Here is a tiny trained network, its code and every weight. The questions are about switching its units off for an input and a class, where a switched-off unit gives its printed mean instead of its output.

import numpy as np


def w(rows, s, z=0):
    codes = np.array(rows[::2]) - 128.0
    scale = np.full(codes.shape[1], s)
    scale[-1] = z or s
    return codes * scale


def f(y):
    return np.maximum(y, 0)


def log_softmax(a):
    a = a - a.max(-1, keepdims=True)
    return a - np.log(np.exp(a).sum(-1, keepdims=True))


def net(x, mask):
    res = np.array(x, float).reshape(1, 6) / 4 @ E
    y = f(res @ A[0][:, :-1].T + A[0][:, -1])
    res = res + np.where(mask, y, B[0][:, -1]) @ B[0][:, :-1]
    return log_softmax(res[-1] @ U[:, :-1].T + U[:, -1])


A, B = {}, {}
E = w([
[159,95,60,47,203],'x0',
[110,1,171,78,121],'x1',
[216,68,81,185,83],'x2',
[77,110,145,101,94],'x3',
[205,171,137,62,84],'x4',
[150,165,212,148,179],'x5',
],0.0076)
A[0] = w([
[198,216,125,151,145,164],'neuron 1',
[77,130,236,204,104,142],'neuron 2',
[81,128,175,150,223,179],'neuron 3',
[161,50,72,212,34,177],'neuron 4',
[114,149,84,40,149,148],'neuron 5',
[255,252,131,182,73,175],'neuron 6',
[151,161,77,51,187,174],'neuron 7',
[56,161,169,172,197,192],'neuron 8',
[104,157,85,163,199,182],'neuron 9',
[112,173,117,158,246,240],'neuron 10',
[200,143,41,134,185,252],'neuron 11',
[121,168,228,139,65,139],'neuron 12',
[52,174,201,156,134,111],'neuron 13',
[242,56,137,98,155,171],'neuron 14',
[224,67,169,89,147,141],'neuron 15',
[207,106,34,148,120,218],'neuron 16',
[59,138,185,185,151,172],'neuron 17',
],0.0074,0.004)
B[0] = w([
[113,153,173,206,108,206],'neuron 1',
[144,157,57,38,119,209],'neuron 2',
[87,89,76,97,193,199],'neuron 3',
[47,43,127,196,84,234],'neuron 4',
[44,118,39,129,92,180],'neuron 5',
[126,177,136,254,46,254],'neuron 6',
[40,126,66,131,128,199],'neuron 7',
[133,126,112,99,238,209],'neuron 8',
[117,111,205,134,207,185],'neuron 9',
[113,119,201,139,214,224],'neuron 10',
[29,120,142,139,191,231],'neuron 11',
[168,170,153,75,104,195],'neuron 12',
[188,144,170,67,221,189],'neuron 13',
[158,63,204,112,207,216],'neuron 14',
[162,86,171,95,184,196],'neuron 15',
[67,97,151,147,174,225],'neuron 16',
[137,134,49,58,190,198],'neuron 17',
],0.0081,0.0077)
U = w([
[89,107,170,211,128,120],'0',
[255,248,153,136,109,133],'1',
[130,110,109,23,229,135],'2',
[111,173,127,65,40,124],'3',
[213,76,184,75,90,148],'4',
[81,137,12,151,22,167],'5',
[253,141,39,125,101,3],'6',
],0.0082,0.0059)

Each question gives the input, the list of numbers given to net, and the class t.
The units are the neurons (one row each of A and B). Each row of codes is followed by its name. A weight is (code - 128) times the scale printed after its matrix; where a second scale follows, it is the last column's (A, B and U).
mask holds one flag per neuron, in row order. A switched-off neuron (its flag False) gives its mean, the last column of its row in B, instead of its output. The means were averaged over made-up inputs and are rounded, as every weight is.
A unit's drop is (log p(t) with every unit on - log p(t) with that unit switched off) / (log p(t) with every unit on - log p(t) with every unit switched off).
The circuit of an input: a set's keep is (log p(t) with only the set's units on - log p(t) with every unit switched off) / (log p(t) with every unit on - log p(t) with every unit switched off). Starting from the 12 units with the biggest drops (on a tie, the unit counted first), units are removed one at a time, each time the one whose removal leaves the highest keep (on an exact tie, the one counted first), for as long as the keep stays at least 0.8.
circuit, biggest first: the units of the circuit, biggest drop first
unit that matters most: the unit with the biggest drop
k most important neurons: the k neurons with the biggest drops, biggest first
drop when u is switched off: that unit's drop, to one decimal
input [3,-8,0,3,-4,-8], class 0: circuit, biggest first	neuron 2; neuron 17
input [2,-1,-3,-4,6,5], class 0: circuit, biggest first	neuron 6; neuron 1
input [-8,4,8,-7,-6,0], class 5: circuit, biggest first	neuron 2; neuron 10; neuron 9
input [2,-3,-2,6,-3,-7], class 5: unit that matters most	neuron 14
input [6,-7,-4,5,5,8], class 0: circuit, biggest first	neuron 6; neuron 1
input [6,-7,-1,0,8,-3], class 5: circuit, biggest first	neuron 5; neuron 6
input [-4,-1,8,6,1,-3], class 5: circuit, biggest first	neuron 10; neuron 9
input [-7,-4,3,-1,-5,0], class 5: circuit, biggest first	neuron 2; neuron 14
input [4,8,3,8,0,3], class 4: circuit, biggest first	neuron 11; neuron 8; neuron 17; neuron 7
input [4,0,5,2,6,-8], class 5: 3 most important neurons	neuron 10; neuron 5; neuron 4
input [3,-4,-6,4,5,0], class 5: 2 most important neurons	neuron 5; neuron 14
input [1,-7,-3,-4,0,2], class 0: 2 most important neurons	neuron 6; neuron 1
input [4,-8,2,-2,-5,3], class 0: 2 most important neurons	neuron 6; neuron 1
input [2,8,3,8,-2,0], class 4: unit that matters most	neuron 11
input [-3,1,-5,-5,6,6], class 1: drop when neuron 6 is switched off	0.1
input [4,0,3,-5,1,0], class 0: drop when neuron 13 is switched off	0.1
input [-7,2,-3,5,7,1], class 1: drop when neuron 4 is switched off	0.1
